Below is a small trained network, with its code and all its weights. Each question gives an input and a class and asks what happens when units are switched off, that is, made to give their printed mean instead of their output.

import numpy as np


def w(rows, s, z=0):
    codes = np.array(rows[::2]) - 128.0
    scale = np.full(codes.shape[1], s)
    scale[-1] = z or s
    return codes * scale


def f(y):
    return np.maximum(y, 0)


def log_softmax(a):
    a = a - a.max(-1, keepdims=True)
    return a - np.log(np.exp(a).sum(-1, keepdims=True))


def net(x, mask):
    res = np.array(x, float).reshape(1, 6) / 4 @ E
    y = f(res @ A[0][:, :-1].T + A[0][:, -1])
    res = res + np.where(mask, y, B[0][:, -1]) @ B[0][:, :-1]
    return log_softmax(res[-1] @ U[:, :-1].T + U[:, -1])


A, B = {}, {}
E = w([
[128,128,130,130,129,127,125,127,128,128,129],'x0',
[131,131,125,130,131,130,130,131,130,126,125],'x1',
[183,120,108,101,191,144,101,88,13,125,120],'x2',
[87,111,93,71,150,75,102,210,112,165,99],'x3',
[125,127,130,126,130,126,130,126,128,125,125],'x4',
[142,254,153,84,127,92,86,116,162,148,169],'x5',
],0.0096)
A[0] = w([
[89,121,118,61,140,84,101,218,103,139,111,176],'N0',
[118,76,134,185,117,162,157,85,128,115,117,206],'N1',
[169,149,113,100,166,132,102,82,5,129,121,185],'N2',
[126,168,148,143,135,123,129,66,158,122,131,219],'N3',
[122,67,117,172,125,147,141,154,130,116,115,254],'N4',
[147,68,106,125,148,157,152,101,45,126,99,137],'N5',
[97,51,116,129,142,116,141,188,103,129,97,129],'N6',
],0.02,0.0052)
B[0] = w([
[104,135,60,85,190,2,107,150,158,186,115,237],'N0',
[187,85,155,202,177,133,162,113,176,140,158,219],'N1',
[191,67,150,24,145,159,72,71,39,127,156,253],'N2',
[100,206,171,98,60,159,125,146,151,99,160,199],'N3',
[142,66,114,178,108,176,228,113,117,177,98,220],'N4',
[107,131,119,225,143,106,47,184,86,38,118,235],'N5',
[64,134,86,95,74,162,154,101,64,101,29,224],'N6',
],0.017,0.018)
U = w([
[170,93,165,214,115,184,238,105,206,175,141,225],'0',
[60,244,195,155,34,164,147,176,214,48,171,251],'1',
[203,80,173,205,182,178,100,110,103,59,168,105],'2',
[169,147,197,59,64,209,92,92,87,91,193,103],'3',
[48,118,55,134,90,119,226,134,148,212,52,117],'4',
[72,218,100,125,148,31,103,220,254,176,161,161],'5',
[90,92,64,115,139,104,76,144,59,70,68,65],'6',
[189,117,113,36,197,68,83,85,127,200,180,16],'7',
],0.0047,0.0022)

Each question gives the input, the list of numbers given to net, and the class t.
The units are the neurons (one row each of A and B). Each row of codes is followed by its name. A weight is (code - 128) times the scale printed after its matrix; where a second scale follows, it is the last column's (A, B and U).
mask holds one flag per neuron, in row order. A switched-off neuron (its flag False) gives its mean, the last column of its row in B, instead of its output. The means were averaged over made-up inputs and are rounded, as every weight is.
A unit's drop is (log p(t) with every unit on - log p(t) with that unit switched off) / (log p(t) with every unit on - log p(t) with every unit switched off).
The circuit of an input: a set's keep is (log p(t) with only the set's units on - log p(t) with every unit switched off) / (log p(t) with every unit on - log p(t) with every unit switched off). Starting from all 7 units, units are removed one at a time, each time the one whose removal leaves the highest keep (on an exact tie, the one counted first), for as long as the keep stays at least 0.8.
units of the circuit, in order: the units of the circuit, biggest drop first
most important unit: the unit with the biggest drop
top k neurons: the k neurons with the biggest drops, biggest first
drop of u: that unit's drop, to one decimal
input [-7,-5,0,-7,-4,6], class 1: units of the circuit, in order : [N3]
input [8,-6,7,-2,-1,2], class 3: units of the circuit, in order : [N2; N0]
input [2,7,7,-2,-5,3], class 3: top 2 neurons : [N0; N2]
input [5,1,0,-4,-3,-4], class 0: units of the circuit, in order : [N2; N1]
input [7,-6,0,1,-4,2], class 5: units of the circuit, in order : [N2; N6]
input [-5,4,-4,8,-4,0], class 4: top 2 neurons : [N6; N5]
input [-1,4,5,-1,-3,-7], class 2: top 2 neurons : [N1; N0]
input [-8,2,0,-1,2,8], class 1: units of the circuit, in order : [N2; N3]
input [-5,8,1,0,-6,8], class 3: top 3 neurons : [N0; N3; N5]
input [-3,0,-2,-1,-5,-8], class 0: top 2 neurons : [N1; N4]
input [-2,-5,-3,-6,-6,1], class 1: top 3 neurons : [N2; N3; N4]
input [4,-7,-5,0,1,4], class 1: top 3 neurons : [N2; N0; N3]
input [0,1,-1,7,-2,0], class 4: top 2 neurons : [N6; N2]
input [1,7,7,6,-7,3], class 7: most important unit : N2
input [-7,-7,0,0,-5,0], class 0: top 4 neurons : [N2; N0; N5; N6]
input [6,2,0,-5,-6,6], class 1: top 2 neurons : [N2; N3]
input [-7,-6,8,4,-5,5], class 7: drop of N4 : 0.0
input [-8,2,-3,-8,-1,4], class 1: drop of N2 : 0.3
input [-6,-8,-6,0,8,8], class 1: drop of N0 : 0.3
input [5,2,-7,8,-2,0], class 4: units of the circuit, in order : [N5]
